[ -1  -6 -32 -15 -28 -31 -22  41  -5  12 -46  16  12  17  18 -22  32   8
 -50 -25  22  18 -10 -18  -6  37 -39 -35 -40  13  14  -6  10 -53]  Gegig
[ -5  -3 -35  27  -4  40   8  61 -35  32  35 -50  -6   6 -43  24  34 -47
   2  35   3  -5 -13   9 -24  15  52  19  44   4  56   1   5 -14]  fefun
[-16  32 -53 -30 -49 -32 -21   7 -25  24  -7 -40  -5  23  -2 -65  20   8
  -9   5  18  38  16  34   8  -8  -5 -34 -41   1 -12 -22  19 -17]  teme
[ -2 -27  57  12  20 -42 -19  -9  -7 -19 -21  24  11  -9   2  13 -22 -21
   1 -21   9  -6  22 -20 -15   8 -36 -27  18  29   2  27  -6  -6]  fefun
[ -2   2 -43   6 -11   7 -10 -27  39 -15 -14  28  13  21  12 -35  -2  18
   7 -53 -42   0  -8  -2  34 -25 -50  19 -26  15 -27  -1  10   1]  sofil
[  5   6  17  45  19 -51   0 -24  35  17  20   4 -12  27 -20  10 -24 -24
  12   0 -60  20  17   2  -5  37  13  28  40   0  -8  -6  -4  -6]  laf
[-19 -16 -16 -51   8 -12 -27 -19 -36  18   7   5   0  -1  13  35  14  -1
  -8 -12 -33 -43  -6  15 -23  -9 -16   1 -36 -51   4   7  -2  -9]  Mufar
[ -5 -39  29  -3 -46  10  20 -17 -22   3  -4  10   4  11  35 -32  26  56
  15  -9  49 -46   3   6  36 -55 -27  11 -10  17  13  26 -13  -1]  tun
[ 25  22   6  26  -1  42  -8 -12  20  29  14 -55   1 -44  -1 -11 -17 -13
   1 -31 -34  -2 -38  40  20 -31  33  34  41  11 -13  29   6  12]  Gegig
[-36   4  13 -74 -20 -19   2  13   4   4 -13  -6  -9  -6  -6 -28 -28  47
  21   2  55 -39  32  -3  11 -29 -29 -18 -11   5   9   9  26  28]  palo
[  7  13 -20  33  38  36   6  40  38 -47  -4   5  21   7 -22  -1  -6 -37
  -8  -5   3  -3 -21 -11  14   9   2   6  28  14  22  -4  -7 -27]  Gegig
[  5 -19  28  26  -3 -33  14 -21  -7   4 -25  74  12  15  27 -42  -3  14
 -10  -5  61  14  16 -21  -2 -50 -29 -55  -4  25  -3  31  -2   3]  Gegig
[-12  17  -8 -56 -50 -17 -12  45  -6 -10 -13 -12 -16  29   1 -10  41  14
 -25  30  39   5  31  -4 -10  31 -17 -41 -51   2  25 -29  13 -15]  teme
[-13  35 -54  37 -45 -70 -46  32  -7  63 -43  26  -2  27 -11 -46  -6 -14
 -27 -21  20  15  11 -15  21  19  -6 -45 -27  26  20 -49  10   4]  teme
[  3 -14  11  -3  -6 -11  -2  16 -34  -9  -3 -42   5  50 -10   0  25 -28
   0   0 -24  19  28 -22  21  10  -9 -13  -1  27  13  20  -4 -19]  palo
[-49 -24 -56 -68 -45 -21 -11  -6  -1   9  17 -19   2  40   8 -30  25  63
  18 -20  20 -15  21  13 -26 -23  -5  62 -40 -27 -25   8  -4 -14]  tun
[ 18 -41   3   3 -11  56  21  31  -4 -33  23 -46  -3  31   8  67  50  -8
   9  29   6 -47 -29  -8 -24  20  15  80  19   0  45  29 -40 -24]  palo
[  0  33  16 -10  37 -39  -8 -11 -15  14  -6 -23  19 -49 -31 -33 -40 -16
  34  49  -3  15 -11  29  11  -9  36 -31  73  -8 -26 -16  14  18]  Mufar
[ -6   4  -8  11 -15  22  -3   3  40  18  31   4  -2  -9 -23  -1  -5 -30
  -6   4 -15 -56 -10 -11  -8  -6   8  27  30  19  25  12  -6  11]  puvad
[ 31  -2  23   9  10 -11 -15  28   6  27 -17  18   6 -28  12  19 -23 -25
 -31 -17 -18  16   6 -13 -13  28 -16 -21 -33   1  -3  13  15  -1]  laf
[-33  22 -16 -70 -15 -40 -46  16 -38  37  12 -58  -5  19 -21 -30   8   5
  14  46  -9  51 -13  39 -11  11  14  61   1 -19 -38 -21  -3   4]  fefun
[ 36  40  11  15 -14  39  33   5  37 -35  21 -64  -9 -17 -28  -5  14  -3
  27  43   6 -52   7  49  21  -5  37  -7  29  30  33   4   9  17]  puvad
[  4  25 -76 -36 -59 -33 -64  73 -33  12 -13 -37  -8  62 -20  -2  38 -17
 -15  13 -30 -13   6   0   3  62   2 -19 -17  10  48 -36  -3 -14]  Mufar
[ -5  43  23  27  30 -77 -22  -9 -12   3 -50  33  -2  22 -24 -34 -60 -38
  27 -17  53  70  34  -6  17  43  22 -61  21  15 -11 -49  -4  24]  Mufar
[-64 -20 -59 -19   7   2 -31  -8   7  26  24  68  11  19 -11  24   2 -51
   0   4  -6 -49 -31   4 -31  48  15  12  37 -71  58 -36 -32 -34]  laf
[-43  -7  -5 -32   6  20  -6 -19 -18   1  -2   0  17   5  -8  -7   7 -18
  25   4  26 -23 -13  28  -7  12   2  14  45 -20  16  -3 -10  -4]  vudom
[ 51 -28  27 -14 -16   9 -34  35   4  -5 -32 -53   9   5 -14  15  57 -48
 -11   8   7  47 -37 -18 -11  16   6  13  45  43  -4  20  -6 -13]  laf
[ -9 -11  -7  27 -40 -24 -28   5 -32  68   5 -17   5   3  20  29  -4  14
 -17   5 -31 -24 -34   9  10  24   7  18  20 -10  26  -9 -32 -25]  teme
[ 37  29  -1 -17  16  55  -5  37  34 -68 -57 -40  16   7  19   0   3 -18
  -9  -2  18  16 -43  36  55  31 -36  15 -37   4  15  -7  -1 -33]  tun
[ 19  19   5 -14 -13 -27  -8   7   4  10 -24 -46 -17  -2 -42 -44  28  -2
   9  36   0   8  -3   2  33 -11 -23 -13  25  56  -4 -13  38  11]  Mufar
[  70   50  -42   50   33   12    6   24   35  -55 -101   47    8  -32
   29  -10  -15  -30  -60    2   42    6  -33  -53   -8   33  -51  -28
  -37   56  -28   28   31   -3]  Gegig
[-31  35 -37 -62  -1   4 -30  -9  19   6  21 -42 -24 -28 -35 -20  -7 -24
   4  35 -27 -24  -3  18  -3 -23  19  -4  16 -24  -3 -21  30  14]  Gegig
[  5  13  11  27   3  24  19 -38  31  -5  -6   1   6 -37   0 -40 -33   2
  20 -25  19 -61  -3  22  26 -48 -10   9  36  31  -8  33  12  30]  puvad
[ 41  49  32  60  34  40  35 -29  44 -23   8 -74  -4 -37 -27  -5 -40 -37
  44  41 -30 -43  31  41  36 -27  51  20  42  24  -4  15  20  47]  vudom
[  22   18 -114   -1   27   63  -35   48   40  -14  -40    5   28  -14
  -11   90   10  -52  -35  -32  -20  -11  -62  -14  -36   58   13  -38
   -8  -29   61    1    0  -35]  palo
[-32 -26  -5 -42 -27   2 -34 -66  -5  32  -2  35 -35 -24  31  30  28 -22
 -34 -20  -8 -28 -41  -8 -26 -38 -61  -9 -43 -20  12   7   7  -1]  fefun
[ 16 -17  26  27 -15   4 -11 -23  31  49  20 -16  -9 -27  10 -33  23 -32
 -40 -14 -46  25   0  -2   3 -80 -26  13 -14  40 -14  50  38   8]  sofil
[ -9  30 -18 -23   5  -7 -10  -1 -13  -3  16 -31   1   2 -22 -16  -5 -26
  30  26 -24  11  -6  31  11 -31  31 -21  23 -30  -4 -21   6  11]  fefun
[  5  26 -13   5  40   6  -2   1   4 -33  -7 -13 -21  25 -41   5  28 -73
   8  43  -5  19  28   5  -9  25  46 -20   8 -20  15 -34  12   0]  Gegig
[ -1  -4   4   8  -8 -10   6   4 -19  35   3  -3  17 -10 -17 -29  27 -15
  16  19  32  25 -34   0 -19  26  53  35  77   6 -12  -4 -16 -13]  sofil
[  4 -17  42  46  -7  29  40   9  -2 -18 -14  19  21  19  25 -52  34 -17
 -13  15  14   6  16 -22  49 -40 -39   0 -11  41   2   7   5  -1]  vudom
[-18 -13 -41 -21  -5  22 -18  -9  40   2  10 -40  -8  -8 -21  31  24 -18
 -10  -1 -41 -31 -20   8 -16 -18 -18  17   8   2  19   3  20  -9]  puvad
[ 31  12  24 -17 -22 -30 -21  64 -39   4  43 -73 -19  -6 -33 -27   5  10
   0  16  58  30  64 -12 -36 -32  55   2 -18  49 -17  40   5  35]  palo
[-12   0 -57 -17 -24 -56  -3  32 -31  39 -41  36  -6  51  10 -22  42  23
 -31 -11  17  49  13 -20   4  -7 -33 -78 -64 -16  22 -27  34 -20]  palo
[ 46  48  -1  -5  -8  19  -4  17  55 -30 -18 -42   1 -29   5   9 -51  49
  21 -21  -7 -24  22  16  24   5  15  14 -27  18 -22   1   7  39]  Mufar
[  0  40  34 -14  -1  21  15 -40  14   8   9  -5   9 -56  37 -55 -41  29
  -9  14   5  36 -20  16  25 -49   8  13  32   1 -59  44  12  21]  tun
[-42  -5   6 -45 -30 -28 -28  25 -52  34 -12  -5  -1   7  -9 -45   0   8
  13 -45  68  21   0  21  12 -23 -15 -26 -16   2   9 -21   6   4]  fefun
[ -7   8 -40  11 -30 -42 -37  26 -41  28 -19   7   5  50  10  -2  49 -28
 -35  10 -34  21  17  10   0  29   6 -46 -29  -9  32 -26   0 -12]  puvad
[-32  -2  15 -25  16  26  20 -16  -7  -1  24 -12 -14  -2  -1 -12 -13   8
  26 -17  42  -7 -17  41   9 -11  -8  78 -24 -25 -18 -12  -7   7]  laf
[ 12 -23  -8  17  -1   5  15  55 -14 -14 -31  12  17  23  -9  -6  34 -31
   0 -10  51  14 -34 -23 -21  -1   0  -9  54  21  18   2   1  -9]  puvad
[-27 -11 -17 -87 -16  43 -28  25   2 -37   4 -29  -1   4  -4  20  37 -14
  -2  -9  45 -55 -40  15 -10  13 -14  34 -15 -25  38 -14 -23 -30]  Mufar
[ 16  -7  17  -4  27  11   9 -50  12 -14 -13  64  -8 -38  22   8 -12  32
 -18 -29  10   0   8 -21   9 -54 -56 -65 -50   1 -19  14  22  12]  Mufar
[  7 -28  17  29   7   2 -19  21  41 -41  19  23   8  19  15  50  -3 -26
 -24 -21 -26 -29  14 -32 -15 -13 -23  16 -15  14  26  26 -22  -3]  laf
[  9  72 -57  -6 -14 -42 -31 -12  -7  33  19 -48 -15 -19  -6 -50 -14 -23
  -9  26 -29   4 -24  53   1 -30  35   1  -2 -16 -18  -9  16  12]  Mufar
[ -1 -45  31   0 -58 -67 -34  43 -49  94  25  20 -11  -1  23  15   4  42
 -50 -33 -22  34  -9 -63 -36 -39 -26  -3   7  31 -13  49   7   8]  tun
[-11   8  -4   1  -2   1 -31  -5  16  29  -1 -26 -14 -26  -1 -34   0  -4
 -21  15 -23  65 -24  -9  16 -23 -10  62  27  27 -54  -3  22  25]  laf
[ 14 -20 -18  -2  22  46  23 -34  62 -45   0  -2  10  -4  -6  21  25  14
  24 -31  -4 -57 -13   0 -10  -9 -15  71 -25 -15 -22  -3 -13 -13]  vudom
[ 42  20  42  40   2 -49  -7  -6  15  42 -24 -31   8 -43  18 -25   1 -15
 -56 -15 -31   3 -29  -1   1 -58 -45   5   4  62 -34  71  39   5]  vudom
[  6  20 -55  29 -24  11  21  10  28  10 -17  29  11  -8  28   0  12  45
 -22  -9 -69   9 -51 -10  24  58 -30  -5  18 -19  -2 -51  11 -36]  vudom
[-19   3   4 -14  40  28   1 -27  15 -40 -12  -7   3  -7 -10  -5   6 -31
  15  -3 -36 -42  22  15  17  30  -8  41  26 -14 -13   4  17   3]  laf
[ 10   3 -19 -33 -16  23 -24  23 -21  49  38 -91  -9 -27 -44  53  28 -37
 -10  52 -35 -20 -31  -7 -51  20  37  42  42  14   8  28   4   0]  vudom
[ 29  12  37  58  55  17   9 -23  20 -11   5   3  -5 -20 -25 -21 -10 -81
  15  -4   2  30 -24  29   8 -22  18   4  40  -6  -9 -12   1  -1]  teme
[ 11   0 -42 -13 -21   9   2 -21   6 -16  14 -64 -19   6  -9  14  25 -11
  20  18 -46 -86  -1  16 -11 -30 -11  40 -10  -1   3  13  15   8]  vudom
[  3  -4  -2 -45  -9   5  19  10  -6 -33 -33   2   5  27 -15  -2  41  10
  16  17  34 -11  37 -23 -19  40 -13  -6  -9  26  -5  14  20   3]  sofil
[-34   1  -5   5  -2  -8  15  -5  18  18  40   1  -6 -13 -21   9 -47  16
  47  11   6 -82  22  21 -22 -11  26  34  37 -23  23 -11  -2  31]  vudom
[-33  13 -39 -40   1  21  -1 -23  16   4  17  16   0 -20  14  -3 -25   8
  -4  -9 -40  -2 -11  -5  -7 -10 -14   8  -4 -35 -24   0  20   1]  sofil
[ 12 -24  12  57   8 -17  -3   4 -11  63   6 -13   1  -5  -2 -15  -3 -50
 -10  -1  -2  40 -24  10  -9 -43   3   3  30  23  20  34  10  -2]  palo
[-19   4 -20  -2 -43  40  -3  11 -15   9  15 -39   7   3  18 -40  16  -9
  -8  -6 -28 -35 -20  31  52 -48 -22  -9   9   0  27   2   8 -16]  teme
[ 10  25 -42  73  -8  40  16  35 -10  10   3 -38   2  -9   1 -20 -16  -1
   4  39 -49   4   1   5  42  31  33  28  53  10  14 -21  10  -6]  fefun
[ -5  14   0 -30 -42 -13 -12 -19 -11  43  11 -13  -5 -49  11 -29 -27  34
  13 -14  -2  -7 -14  12   2 -26   6 -13   8  -7 -27  -2   7  18]  fefun
[-16 -36  67  32 -39  24  29  40  -4  26  29 -64   5  28   7 -13  12 -10
   0  19   8   3  24   2  30 -41   9  43  33  48  34  27  -7   6]  puvad
[-11  11   3 -37 -35  26  -5 -32 -13  15  35  -4 -14 -39  27   1 -20   8
 -28  46 -28 -33  -9 -23  -9 -12 -22  -6   1  -5 -18  27  -3  -1]  teme
[-20  14 -85 -33  -4  31 -37  27  21  -2 -10  17  25 -24  19  16 -19  -3
 -32 -35 -44 -35 -29  -2 -28   3 -32  -1 -11 -24   6  26  18 -12]  fefun
